Here is a tiny trained network, its code and every weight. The questions are about switching its units off for an input and a target symbol, where a switched-off unit gives its printed mean instead of its output.

import numpy as np


def w(rows, s, z=0):
    codes = np.array(rows[::2]) - 128.0
    scale = np.full(codes.shape[1], s)
    scale[-1] = z or s
    return codes * scale


def norm(h):
    return h / np.sqrt((h * h).mean(-1, keepdims=True) + 1e-5)


def f(y):
    return np.maximum(y, 0)


def softmax(a):
    e = np.exp(a - a.max(-1, keepdims=True))
    return e / e.sum(-1, keepdims=True)


def log_softmax(a):
    a = a - a.max(-1, keepdims=True)
    return a - np.log(np.exp(a).sum(-1, keepdims=True))


def net(x, mask):
    ids = ['βδεζθλφ'.index(c) for c in x.split()]
    T = len(ids)
    res = E[ids] + P[:T]
    u = 0
    for l in range(2):
        q, k, v = (norm(res) @ M[l].T for M in (Q, K, V))
        z = softmax(np.where(np.tri(T) > 0, q @ k.T / 2**0.5, -1e9)) @ v
        res = res + np.where(mask[u], z, O[l][:, -1]) @ O[l][:, :-1]
        u += 1
        y = f(norm(res) @ A[l][:, :-1].T + A[l][:, -1])
        res = res + np.where(mask[u : u + 8], y, B[l][:, -1]) @ B[l][:, :-1]
        u += 8
    return log_softmax(norm(res)[-1] @ U[:, :-1].T + U[:, -1])


Q, K, V, O, A, B = {}, {}, {}, {}, {}, {}
E = w([
[189,139,147,112,65],'β',
[135,135,213,134,133],'δ',
[194,181,176,133,101],'ε',
[163,171,209,141,126],'ζ',
[162,124,182,117,85],'θ',
[22,18,111,86,133],'λ',
[27,149,3,107,178],'φ',
],0.0061)
P = w([
[34,185,138,103,91],'0',
[63,163,147,137,76],'1',
[201,71,102,140,180],'2',
[113,146,178,81,90],'3',
[98,138,157,157,34],'4',
[195,89,145,71,186],'5',
[92,134,148,186,19],'6',
[187,111,165,37,197],'7',
[111,105,136,216,13],'8',
[151,158,182,3,167],'9',
[150,76,124,247,70],'10',
[148,142,205,2,173],'11',
],0.0067)
Q[0] = w([
[54,152,137,222,2],'0.h0',
[115,150,141,68,122],'0.h0',
],0.022)
K[0] = w([
[142,149,148,2,170],'0.h0',
[177,76,104,163,158],'0.h0',
],0.017)
V[0] = w([
[148,168,254,156,191],'0.h0',
[230,245,76,198,83],'0.h0',
],0.0063)
O[0] = w([
[145,197,32,34,165,255],'0.h0',
[116,140,2,250,27,176],'0.h0',
],0.0068,0.004)
A[0] = w([
[180,189,141,92,131,67],'0.n0',
[138,177,66,151,134,29],'0.n1',
[45,166,144,120,101,201],'0.n2',
[145,105,172,131,107,191],'0.n3',
[89,55,150,107,132,153],'0.n4',
[110,129,122,168,197,241],'0.n5',
[165,166,121,245,72,1],'0.n6',
[106,162,63,110,107,100],'0.n7',
],0.011,0.0051)
B[0] = w([
[174,114,57,98,157,248],'0.n0',
[84,193,131,130,197,198],'0.n1',
[188,119,75,125,127,249],'0.n2',
[137,151,93,200,87,190],'0.n3',
[123,140,81,193,190,164],'0.n4',
[155,197,108,113,58,163],'0.n5',
[84,132,85,81,1,217],'0.n6',
[127,110,160,174,229,255],'0.n7',
],0.0087,0.0054)
Q[1] = w([
[102,254,154,121,126],'1.h0',
[55,116,132,133,164],'1.h0',
],0.019)
K[1] = w([
[103,144,59,250,59],'1.h0',
[154,92,184,211,170],'1.h0',
],0.014)
V[1] = w([
[81,139,205,214,136],'1.h0',
[57,100,3,75,109],'1.h0',
],0.005)
O[1] = w([
[240,62,24,75,237,10],'1.h0',
[29,2,222,154,106,253],'1.h0',
],0.0039,0.0042)
A[1] = w([
[113,101,128,125,108,74],'1.n0',
[153,158,122,123,110,90],'1.n1',
[3,130,125,118,147,74],'1.n2',
[104,108,102,150,124,138],'1.n3',
[135,123,132,68,122,19],'1.n4',
[117,131,130,135,174,165],'1.n5',
[160,140,172,117,132,2],'1.n6',
[131,149,136,131,101,138],'1.n7',
],0.024,0.0081)
B[1] = w([
[132,153,121,124,91,145],'1.n0',
[113,84,134,129,130,185],'1.n1',
[1,73,180,147,160,183],'1.n2',
[119,141,143,98,143,192],'1.n3',
[167,109,197,55,124,140],'1.n4',
[130,144,97,122,133,253],'1.n5',
[76,211,158,116,99,142],'1.n6',
[145,124,112,130,152,196],'1.n7',
],0.023,0.0072)
U = w([
[117,135,94,120,26,159],'β',
[182,111,188,46,137,189],'δ',
[37,87,144,128,163,167],'ε',
[156,177,56,118,188,168],'ζ',
[167,9,92,152,139,5],'θ',
[122,244,203,111,120,17],'λ',
[177,134,172,215,129,235],'φ',
],0.011,0.002)

Each question gives the input, a string of symbols that net reads in full, and the target symbol t.
The units are the heads (2 rows each of Q, K, V and O) and the neurons (one row each of A and B). Each row of codes is followed by its name. A weight is (code - 128) times the scale printed after its matrix; where a second scale follows, it is the last column's (O, A, B and U).
mask holds one flag per unit, layer by layer, with each layer's heads first. A switched-off unit (its flag False) gives its mean, the last column of its rows in O or B, instead of its output. The means were averaged over made-up inputs and are rounded, as every weight is.
A unit's drop is (log p(t) with every unit on - log p(t) with that unit switched off) / (log p(t) with every unit on - log p(t) with every unit switched off).
The circuit of an input: a set's keep is (log p(t) with only the set's units on - log p(t) with every unit switched off) / (log p(t) with every unit on - log p(t) with every unit switched off). Starting from the 12 units with the biggest drops (on a tie, the unit counted first), units are removed one at a time, each time the one whose removal leaves the highest keep (on an exact tie, the one counted first), for as long as the keep stays at least 0.8.
circuit, biggest first: the units of the circuit, biggest drop first
k most important neurons: the k neurons with the biggest drops, biggest first
top k neurons in layer l: the k neurons of layer l with the biggest drops, biggest first
drop of u: that unit's drop, to one decimal
input β ζ ε ζ δ ε ε δ ζ, target δ: circuit, biggest first => [0.h0; 1.n4]
input ζ ζ ζ ζ ζ β ζ ζ ζ ε δ δ, target δ: circuit, biggest first => [1.n4]
input φ β β φ ε β ε ζ θ δ ζ, target δ: circuit, biggest first => [0.h0; 0.n7; 1.n4]
input β ζ ζ θ ε θ β ζ ε ε, target ε: 2 most important neurons => [0.n6; 0.n1]
input ζ θ ζ δ ε β, target ε: 2 most important neurons => [0.n1; 0.n2]
input β θ β, target θ: 4 most important neurons => [0.n7; 0.n6; 1.n2; 1.n1]
input ζ ζ φ φ ε, target φ: circuit, biggest first => [0.h0; 0.n3; 1.n2]
input λ ε ζ θ ζ ζ β ε φ ζ, target φ: circuit, biggest first => [0.h0; 0.n3; 1.n2]
input ζ ζ ζ ζ β δ, target β: circuit, biggest first => [0.h0; 0.n6]
input β φ ζ ζ β ζ φ, target ζ: 3 most important neurons => [0.n7; 0.n3; 0.n6]
input β ζ ζ β, target ζ: circuit, biggest first => [0.h0; 0.n7; 1.n2]
input β ζ ζ β δ β β β ζ ζ, target ζ: 2 most important neurons => [0.n0; 1.n2]
input ε β ζ ζ ζ δ ε ζ ε ζ φ ε, target φ: 2 most important neurons => [0.n3; 1.n2]
input λ λ ζ λ δ β, target δ: 2 most important neurons => [1.n4; 0.n4]
input β ε ζ φ β ζ δ θ ζ, target θ: top neuron in layer 0 => [0.n3]
input λ ζ ε δ ζ ζ ζ β ζ ζ θ β, target θ: 3 most important neurons => [1.n1; 1.n2; 0.n6]
input ζ θ ε, target θ: 2 most important neurons => [1.n1; 0.n7]
input β λ β φ β ζ ζ ζ ζ β φ δ, target φ: circuit, biggest first => [0.h0; 1.n2; 0.n3]
input ζ ζ ζ β β θ δ ζ β, target ζ: 3 most important neurons => [0.n7; 0.n6; 1.n2]
input ε ζ λ θ, target λ: top 2 neurons in layer 1 => [1.n6; 1.n2]
input ζ ζ ζ ζ ζ ζ ζ λ ζ ζ, target ζ: most important neuron => [1.n2]
input ζ λ δ, target λ: drop of 1.n6 => 0.2
input ε φ φ δ β λ ζ ε δ β β λ, target ζ: drop of 0.h0 => 1.9
input φ ζ δ β δ β θ ζ λ λ ζ, target λ: drop of 0.h0 => 0.9
input ε β ζ ζ ε ζ ε, target ζ: drop of 0.n2 => 0.0
